Below is a small trained network, with its code and all its weights. Each question gives an input and a target symbol and asks what happens when units are switched off, that is, made to give their printed mean instead of their output.

import numpy as np


def w(rows, s, z=0):
    codes = np.array(rows[::2]) - 128.0
    scale = np.full(codes.shape[1], s)
    scale[-1] = z or s
    return codes * scale


def norm(h):
    return h / np.sqrt((h * h).mean(-1, keepdims=True) + 1e-5)


def f(y):
    return np.maximum(y, 0)


def softmax(a):
    e = np.exp(a - a.max(-1, keepdims=True))
    return e / e.sum(-1, keepdims=True)


def log_softmax(a):
    a = a - a.max(-1, keepdims=True)
    return a - np.log(np.exp(a).sum(-1, keepdims=True))


def net(x, mask):
    ids = ['ΓΦεζπτω'.index(c) for c in x.split()]
    T = len(ids)
    res = E[ids] + P[:T]
    u = 0
    for l in range(3):
        r = norm(res)
        for j in range(2):
            rows = slice(3 * j, 3 * j + 3)
            q, k, v = (r @ M[l][rows].T for M in (Q, K, V))
            z = softmax(np.where(np.tri(T) > 0, q @ k.T / 3**0.5, -1e9)) @ v
            o = O[l][rows]
            res = res + np.where(mask[u + j], z, o[:, -1]) @ o[:, :-1]
        u += 2
        y = f(norm(res) @ A[l][:, :-1].T + A[l][:, -1])
        res = res + np.where(mask[u : u + 8], y, B[l][:, -1]) @ B[l][:, :-1]
        u += 8
    return log_softmax(norm(res)[-1] @ U[:, :-1].T + U[:, -1])


Q, K, V, O, A, B = {}, {}, {}, {}, {}, {}
E = w([
[64,110,119],'Γ',
[249,99,131],'Φ',
[141,173,36],'ε',
[162,202,160],'ζ',
[192,195,184],'π',
[234,137,142],'τ',
[64,110,119],'ω',
],0.016)
P = w([
[222,4,136],'0',
[255,13,161],'1',
[230,76,195],'2',
[208,109,208],'3',
[183,124,200],'4',
[156,134,190],'5',
[133,144,178],'6',
[115,147,152],'7',
[100,151,131],'8',
[84,154,106],'9',
[67,159,87],'10',
[48,172,88],'11',
[49,162,56],'12',
],0.0079)
Q[0] = w([
[58,144,130],'L0H0',
[43,148,148],'L0H0',
[218,39,24],'L0H0',
[67,102,162],'L0H1',
[184,127,255],'L0H1',
[57,91,154],'L0H1',
],0.012)
K[0] = w([
[115,94,135],'L0H0',
[137,88,131],'L0H0',
[32,171,98],'L0H0',
[24,65,145],'L0H1',
[158,109,214],'L0H1',
[4,55,130],'L0H1',
],0.015)
V[0] = w([
[104,131,162],'L0H0',
[165,2,156],'L0H0',
[226,86,178],'L0H0',
[116,82,142],'L0H1',
[255,142,60],'L0H1',
[117,3,159],'L0H1',
],0.0055)
O[0] = w([
[141,117,156,113],'L0H0',
[197,142,110,204],'L0H0',
[160,93,2,254],'L0H0',
[95,136,152,125],'L0H1',
[199,153,153,208],'L0H1',
[37,160,208,136],'L0H1',
],0.0073,0.0042)
A[0] = w([
[82,24,191,95],'L0N0',
[179,101,194,251],'L0N1',
[112,150,254,13],'L0N2',
[49,121,126,139],'L0N3',
[166,116,11,36],'L0N4',
[119,125,164,26],'L0N5',
[64,197,214,33],'L0N6',
[36,42,179,107],'L0N7',
],0.0085,0.0015)
B[0] = w([
[218,79,114,176],'L0N0',
[254,86,98,254],'L0N1',
[172,122,104,138],'L0N2',
[142,124,32,189],'L0N3',
[144,128,250,221],'L0N4',
[95,133,157,130],'L0N5',
[104,126,61,134],'L0N6',
[201,68,65,208],'L0N7',
],0.0091,0.0043)
Q[1] = w([
[255,142,218],'L1H0',
[78,74,56],'L1H0',
[32,119,212],'L1H0',
[63,120,181],'L1H1',
[151,110,77],'L1H1',
[146,157,93],'L1H1',
],0.014)
K[1] = w([
[9,212,113],'L1H0',
[140,78,182],'L1H0',
[196,58,94],'L1H0',
[181,109,59],'L1H1',
[106,157,112],'L1H1',
[65,114,205],'L1H1',
],0.014)
V[1] = w([
[154,137,111],'L1H0',
[103,135,126],'L1H0',
[113,68,201],'L1H0',
[192,143,134],'L1H1',
[65,109,124],'L1H1',
[185,1,185],'L1H1',
],0.023)
O[1] = w([
[129,103,144,175],'L1H0',
[134,155,122,88],'L1H0',
[96,135,76,85],'L1H0',
[124,77,141,236],'L1H1',
[126,180,118,22],'L1H1',
[5,169,196,251],'L1H1',
],0.022,0.018)
A[1] = w([
[115,205,99,164],'L1N0',
[186,124,68,109],'L1N1',
[183,156,229,201],'L1N2',
[46,94,41,211],'L1N3',
[172,211,185,251],'L1N4',
[77,97,143,228],'L1N5',
[137,195,222,113],'L1N6',
[188,11,82,136],'L1N7',
],0.011,0.0013)
B[1] = w([
[146,94,191,128],'L1N0',
[132,126,96,128],'L1N1',
[223,158,154,224],'L1N2',
[247,57,207,168],'L1N3',
[78,141,124,137],'L1N4',
[156,182,107,255],'L1N5',
[195,149,184,196],'L1N6',
[147,156,166,155],'L1N7',
],0.016,0.008)
Q[2] = w([
[83,122,153],'L2H0',
[47,93,135],'L2H0',
[111,180,224],'L2H0',
[214,164,249],'L2H1',
[204,212,42],'L2H1',
[153,104,67],'L2H1',
],0.016)
K[2] = w([
[103,163,145],'L2H0',
[72,150,171],'L2H0',
[138,217,113],'L2H0',
[120,166,5],'L2H1',
[28,113,129],'L2H1',
[81,140,160],'L2H1',
],0.021)
V[2] = w([
[69,64,31],'L2H0',
[162,54,147],'L2H0',
[230,197,164],'L2H0',
[21,117,191],'L2H1',
[69,6,70],'L2H1',
[45,199,116],'L2H1',
],0.016)
O[2] = w([
[194,121,231,30],'L2H0',
[156,105,88,186],'L2H0',
[66,30,186,110],'L2H0',
[198,149,4,254],'L2H1',
[207,227,172,117],'L2H1',
[224,18,169,81],'L2H1',
],0.013,0.015)
A[2] = w([
[150,94,36,180],'L2N0',
[214,226,142,254],'L2N1',
[153,214,26,136],'L2N2',
[254,61,67,124],'L2N3',
[151,51,77,55],'L2N4',
[139,143,66,114],'L2N5',
[213,57,78,172],'L2N6',
[97,148,69,42],'L2N7',
],0.018,0.0032)
B[2] = w([
[164,141,173,228],'L2N0',
[90,249,51,223],'L2N1',
[73,254,68,170],'L2N2',
[163,103,210,229],'L2N3',
[103,86,94,254],'L2N4',
[123,188,133,163],'L2N5',
[151,193,69,248],'L2N6',
[152,158,188,173],'L2N7',
],0.037,0.0059)
U = w([
[80,196,100,207],'Γ',
[18,87,217,242],'Φ',
[210,116,188,17],'ε',
[239,42,52,34],'ζ',
[92,36,1,2],'π',
[56,39,127,169],'τ',
[81,188,102,188],'ω',
],0.0099,0.0016)

Each question gives the input, a string of symbols that net reads in full, and the target symbol t.
The units are the heads (3 rows each of Q, K, V and O) and the neurons (one row each of A and B). Each row of codes is followed by its name. A weight is (code - 128) times the scale printed after its matrix; where a second scale follows, it is the last column's (O, A, B and U).
mask holds one flag per unit, layer by layer, with each layer's heads first. A switched-off unit (its flag False) gives its mean, the last column of its rows in O or B, instead of its output. The means were averaged over made-up inputs and are rounded, as every weight is.
A unit's drop is (log p(t) with every unit on - log p(t) with that unit switched off) / (log p(t) with every unit on - log p(t) with every unit switched off).
unit that matters most: the unit with the biggest drop
top k neurons: the k neurons with the biggest drops, biggest first
k most important neurons of layer l: the k neurons of layer l with the biggest drops, biggest first
which heads matter: for each layer, one digit per head in row order, 1 if its drop is at least 0.15 and else 0, layers parted by /
input Φ Γ Φ τ ε Φ π, target Φ: unit that matters most : L2N6
input τ ζ Γ, target ζ: which heads matter : 01 / 11 / 11
input ζ ε τ τ Φ ω π Γ, target π: which heads matter : 01 / 11 / 01
input ζ τ ζ π τ, target π: which heads matter : 01 / 01 / 01
input Φ ε ω ε τ ζ Φ, target ζ: top 3 neurons : (L0N4, L2N1, L0N0)
input Φ τ π π Γ Φ Φ π ω Φ τ Φ ε, target Φ: which heads matter : 01 / 10 / 10
input ζ τ ε Γ Φ ω ζ τ τ ζ, target τ: top 3 neurons : (L0N1, L2N6, L2N1)
input π ζ π Φ Γ τ π ω ω Φ ε, target Φ: top 3 neurons : (L2N6, L1N3, L0N1)
input Φ ω ζ ε π Γ τ Φ π Γ ε ζ, target ε: which heads matter : 11 / 11 / 11
input Φ ζ Φ ζ ω Γ π π π Φ ζ π, target ζ: top 3 neurons : (L0N7, L0N0, L2N1)
input ω Φ ω Γ Γ Φ τ Φ, target τ: which heads matter : 01 / 01 / 01
input π ε τ ω, target τ: which heads matter : 01 / 00 / 00
input Φ Γ ζ τ ε Φ Γ Γ τ Γ ζ Φ, target ε: which heads matter : 01 / 11 / 10
input π ζ Φ τ ε Γ ω Φ ζ π τ ε π, target ε: unit that matters most : L0N7
input Φ Γ Φ ω Φ ω τ Γ, target τ: 2 most important neurons of layer 1 : (L1N2, L1N6)
input Γ ε ζ Γ, target ζ: which heads matter : 10 / 11 / 11
input ζ ζ ε ε ε Γ, target ε: top 2 neurons : (L0N3, L1N3)
input Γ Φ ζ ε π Φ π Γ Γ ω ζ π ε, target π: top 3 neurons : (L1N3, L0N7, L0N4)
input τ ω Φ ε Φ τ ω ζ π Φ, target π: which heads matter : 11 / 11 / 11
input Φ ζ ω Φ π τ Γ Φ Φ ε Φ ζ, target Φ: which heads matter : 10 / 10 / 11
input Φ ζ τ ω, target τ: 2 most important neurons of layer 1 : (L1N2, L1N3)
input τ τ ω ζ ω ε τ Φ Φ Φ, target Φ: which heads matter : 00 / 00 / 01
input ε τ τ Γ Γ π ω π τ Φ, target τ: unit that matters most : L2H1
input Γ π ζ π Γ Φ ω, target Φ: 3 most important neurons of layer 2 : (L2N6, L2N1, L2N7)
input Φ Φ Γ Φ π Φ Γ, target Φ: 4 most important neurons of layer 1 : (L1N6, L1N2, L1N3, L1N5)
input π τ ζ Φ Γ Φ ζ τ τ, target τ: 2 most important neurons of layer 1 : (L1N2, L1N6)
input Φ ζ ζ ε, target ζ: unit that matters most : L1H1
input Γ π Φ ε Γ τ τ π ε Φ ω, target Φ: 2 most important neurons of layer 0 : (L0N1, L0N4)
input π Φ τ Γ Γ π Γ Φ π ω, target π: which heads matter : 01 / 11 / 01
input ε Φ π π, target π: 4 most important neurons of layer 2 : (L2N3, L2N1, L2N0, L2N2)
